Here is a tiny trained network, its code and every weight. The questions are about switching its units off for an input and a target symbol, where a switched-off unit gives its printed mean instead of its output.

import numpy as np


def w(rows, s, z=0):
    codes = np.array(rows[::2]) - 128.0
    scale = np.full(codes.shape[1], s)
    scale[-1] = z or s
    return codes * scale


def norm(h):
    return h / np.sqrt((h * h).mean(-1, keepdims=True) + 1e-5)


def f(y):
    return y / 2 * (1 + np.tanh(0.7978845608 * (y + 0.044715 * y**3)))


def softmax(a):
    e = np.exp(a - a.max(-1, keepdims=True))
    return e / e.sum(-1, keepdims=True)


def log_softmax(a):
    a = a - a.max(-1, keepdims=True)
    return a - np.log(np.exp(a).sum(-1, keepdims=True))


def net(x, mask):
    ids = ['ΓΔεζμπτφ'.index(c) for c in x.split()]
    T = len(ids)
    res = E[ids] + P[:T]
    u = 0
    for l in range(3):
        r = norm(res)
        for j in range(2):
            rows = slice(2 * j, 2 * j + 2)
            q, k, v = (r @ M[l][rows].T for M in (Q, K, V))
            z = softmax(np.where(np.tri(T) > 0, q @ k.T / 2**0.5, -1e9)) @ v
            o = O[l][rows]
            res = res + np.where(mask[u + j], z, o[:, -1]) @ o[:, :-1]
        u += 2
        y = f(norm(res) @ A[l][:, :-1].T + A[l][:, -1])
        res = res + np.where(mask[u : u + 4], y, B[l][:, -1]) @ B[l][:, :-1]
        u += 4
    return log_softmax(norm(res)[-1] @ U[:, :-1].T + U[:, -1])


Q, K, V, O, A, B = {}, {}, {}, {}, {}, {}
E = w([
[34,55,113,118,96,102,194,120,187],'Γ',
[143,134,35,179,79,186,186,155,93],'Δ',
[222,154,139,184,185,107,103,107,6],'ε',
[55,125,210,210,128,91,201,58,79],'ζ',
[58,158,164,254,158,143,113,159,121],'μ',
[86,153,245,87,199,217,201,202,93],'π',
[50,36,208,98,135,78,119,37,116],'τ',
[186,100,69,63,100,143,52,63,52],'φ',
],0.014)
P = w([
[202,194,215,57,96,58,150,164,254],'0',
[147,83,162,112,155,179,128,46,21],'1',
[133,82,165,173,161,133,105,29,103],'2',
[143,89,225,158,180,183,160,13,73],'3',
[118,143,101,172,134,151,87,101,123],'4',
[138,110,131,151,164,194,147,84,94],'5',
[143,117,134,178,125,193,151,83,161],'6',
[128,118,159,163,156,181,166,88,107],'7',
[102,78,81,115,158,119,115,122,118],'8',
[115,85,131,123,198,153,134,90,107],'9',
[131,119,126,205,91,193,147,100,152],'10',
[115,74,120,86,124,168,154,108,85],'11',
[86,106,107,202,120,112,126,82,74],'12',
[99,126,135,130,128,116,119,41,35],'13',
],0.0077)
Q[0] = w([
[226,188,72,69,158,170,80,242,117],'0.h0',
[154,159,71,124,63,88,163,63,130],'0.h0',
[106,3,230,230,133,158,186,73,42],'0.h1',
[183,172,110,111,96,159,176,212,81],'0.h1',
],0.0058)
K[0] = w([
[31,68,11,170,139,162,187,91,2],'0.h0',
[115,95,123,132,135,100,159,104,156],'0.h0',
[135,190,171,79,86,102,175,157,211],'0.h1',
[55,74,128,43,252,176,90,133,64],'0.h1',
],0.0065)
V[0] = w([
[109,23,129,55,81,216,172,54,140],'0.h0',
[254,183,160,88,157,80,179,151,99],'0.h0',
[109,164,129,96,178,164,223,230,135],'0.h1',
[194,162,75,112,48,85,165,83,189],'0.h1',
],0.0055)
O[0] = w([
[56,142,179,119,103,138,158,154,10,210],'0.h0',
[128,127,101,112,118,185,54,162,123,184],'0.h0',
[123,106,130,177,206,107,95,136,155,252],'0.h1',
[86,124,99,137,89,102,109,193,140,100],'0.h1',
],0.012,0.0032)
A[0] = w([
[71,53,18,120,138,144,128,255,133,220],'0.n0',
[79,104,204,27,183,170,178,198,111,190],'0.n1',
[47,167,68,164,93,174,173,99,161,2],'0.n2',
[137,205,52,49,112,116,49,200,175,25],'0.n3',
],0.005,0.0024)
B[0] = w([
[139,196,161,195,133,116,118,79,75,218],'0.n0',
[142,201,139,181,223,56,55,108,155,255],'0.n1',
[95,89,178,150,25,103,54,96,82,146],'0.n2',
[254,156,65,96,108,66,163,187,141,103],'0.n3',
],0.0075,0.0027)
Q[1] = w([
[213,188,66,50,180,254,130,140,80],'1.h0',
[86,87,147,201,204,74,119,49,137],'1.h0',
[194,211,90,125,153,208,87,205,85],'1.h1',
[214,122,102,73,95,144,174,183,245],'1.h1',
],0.0059)
K[1] = w([
[91,69,192,86,146,210,111,1,70],'1.h0',
[119,175,160,161,101,156,200,207,210],'1.h0',
[10,162,49,161,234,195,151,94,132],'1.h1',
[117,107,79,212,124,169,90,48,73],'1.h1',
],0.0056)
V[1] = w([
[112,90,121,192,125,205,146,69,60],'1.h0',
[89,219,89,185,83,55,222,242,211],'1.h0',
[238,168,132,255,62,77,181,100,86],'1.h1',
[159,98,52,140,125,217,221,245,248],'1.h1',
],0.0045)
O[1] = w([
[136,160,175,123,188,199,135,66,112,220],'1.h0',
[169,63,217,121,181,108,131,166,136,83],'1.h0',
[163,146,87,175,37,152,40,99,47,158],'1.h1',
[130,93,115,254,92,100,124,129,143,2],'1.h1',
],0.01,0.0033)
A[1] = w([
[118,190,253,77,128,101,129,245,134,208],'1.n0',
[209,134,47,48,123,133,120,20,112,25],'1.n1',
[45,16,237,46,203,134,133,84,192,253],'1.n2',
[132,102,116,195,217,182,71,187,217,234],'1.n3',
],0.005,0.0019)
B[1] = w([
[172,121,140,72,121,146,123,58,145,164],'1.n0',
[97,1,156,146,136,65,138,126,168,163],'1.n1',
[107,232,71,169,132,88,129,151,131,255],'1.n2',
[138,162,145,80,139,124,203,116,184,191],'1.n3',
],0.01,0.0054)
Q[2] = w([
[67,177,158,147,113,91,134,53,180],'2.h0',
[231,48,188,84,134,129,199,154,189],'2.h0',
[91,185,181,167,103,47,108,206,111],'2.h1',
[67,54,126,175,136,45,70,211,254],'2.h1',
],0.0064)
K[2] = w([
[142,103,174,49,108,101,160,208,195],'2.h0',
[2,156,49,166,181,183,157,140,136],'2.h0',
[117,173,176,188,112,147,154,128,164],'2.h1',
[241,103,68,173,113,121,170,219,136],'2.h1',
],0.0067)
V[2] = w([
[150,154,129,177,184,213,131,71,107],'2.h0',
[131,81,119,102,192,71,135,203,148],'2.h0',
[84,95,136,200,123,81,155,143,153],'2.h1',
[204,99,48,49,75,202,146,254,134],'2.h1',
],0.0076)
O[2] = w([
[161,133,167,255,87,188,185,124,31,156],'2.h0',
[63,129,46,68,147,155,186,189,175,117],'2.h0',
[106,5,130,104,137,188,179,174,107,110],'2.h1',
[78,216,223,170,174,132,138,133,237,1],'2.h1',
],0.0068,0.0083)
A[2] = w([
[190,65,67,105,131,185,121,173,67,175],'2.n0',
[142,149,104,103,157,12,142,53,39,171],'2.n1',
[254,122,218,60,175,137,131,150,216,138],'2.n2',
[30,175,37,92,107,82,59,131,199,2],'2.n3',
],0.0055,0.0036)
B[2] = w([
[150,117,125,132,103,123,141,74,46,188],'2.n0',
[194,124,129,150,151,201,130,174,120,254],'2.n1',
[101,211,166,116,88,82,90,98,54,133],'2.n2',
[147,79,123,178,2,147,48,59,145,132],'2.n3',
],0.0086,0.0069)
U = w([
[194,36,76,110,145,114,197,95,181,173],'Γ',
[54,55,232,162,127,130,116,178,95,196],'Δ',
[250,98,96,172,86,105,56,198,65,125],'ε',
[20,110,3,151,162,180,144,154,141,3],'ζ',
[124,114,110,146,104,154,115,68,174,56],'μ',
[65,238,174,56,88,80,151,130,93,191],'π',
[91,65,98,28,95,103,200,230,84,227],'τ',
[64,97,113,100,93,151,57,129,92,23],'φ',
],0.0062,0.0021)

Each question gives the input, a string of symbols that net reads in full, and the target symbol t.
The units are the heads (2 rows each of Q, K, V and O) and the neurons (one row each of A and B). Each row of codes is followed by its name. A weight is (code - 128) times the scale printed after its matrix; where a second scale follows, it is the last column's (O, A, B and U).
mask holds one flag per unit, layer by layer, with each layer's heads first. A switched-off unit (its flag False) gives its mean, the last column of its rows in O or B, instead of its output. The means were averaged over made-up inputs and are rounded, as every weight is.
A unit's drop is (log p(t) with every unit on - log p(t) with that unit switched off) / (log p(t) with every unit on - log p(t) with every unit switched off).
top k neurons: the k neurons with the biggest drops, biggest first
top k neurons in layer l: the k neurons of layer l with the biggest drops, biggest first
which heads matter: for each layer, one digit per head in row order, 1 if its drop is at least 0.15 and else 0, layers parted by /
drop of u: that unit's drop, to one decimal
input π τ Γ, target ζ: which heads matter -> 01 / 00 / 00
input ε Δ τ Γ, target μ: which heads matter -> 10 / 00 / 01
input φ π ε ε ζ Δ μ ε Γ μ φ ζ, target φ: which heads matter -> 11 / 10 / 10
input τ ζ τ ε Δ μ, target π: which heads matter -> 01 / 01 / 00
input ε φ ζ, target μ: which heads matter -> 10 / 00 / 01
input μ φ τ Δ ε ζ π π τ Γ, target Γ: which heads matter -> 10 / 00 / 00
input Δ φ Γ φ ζ τ ζ μ, target Δ: which heads matter -> 01 / 11 / 00
input τ π ζ μ τ Δ π τ Γ, target π: which heads matter -> 10 / 01 / 00
input τ τ μ τ τ τ Δ μ ζ ζ ζ, target π: which heads matter -> 01 / 01 / 00
input φ τ μ, target φ: top neuron in layer 0 -> 0.n3
input ε Δ ε μ Δ τ π Δ π π ζ, target μ: top 2 neurons in layer 1 -> 1.n3; 1.n2
input π Δ ε π ζ π μ τ ζ, target ζ: top 2 neurons -> 1.n2; 0.n0
input φ φ Γ π, target π: which heads matter -> 01 / 00 / 00
input μ Δ π μ, target Γ: top neuron in layer 1 -> 1.n3
input Δ τ Δ φ π π Δ τ Γ, target Δ: top 2 neurons -> 0.n0; 0.n3
input Γ π ε φ μ μ ζ Δ Γ ε Γ, target τ: which heads matter -> 01 / 10 / 11
input Δ τ τ τ ζ, target Δ: top 2 neurons -> 0.n3; 0.n0
input ζ Γ Δ Γ φ Γ τ, target ε: top 3 neurons in layer 1 -> 1.n2; 1.n0; 1.n1
input ζ φ μ τ, target ε: drop of 1.n2 -> 0.2
input φ τ τ Δ ζ π Γ Γ, target φ: drop of 0.h1 -> 0.1
input ζ μ π ζ, target ε: drop of 1.n0 -> 0.1
input Γ ζ Γ τ ε τ τ τ τ μ τ φ ζ τ, target τ: drop of 0.n1 -> 0.0
input τ Δ Δ Δ μ τ, target π: top neuron -> 1.n2
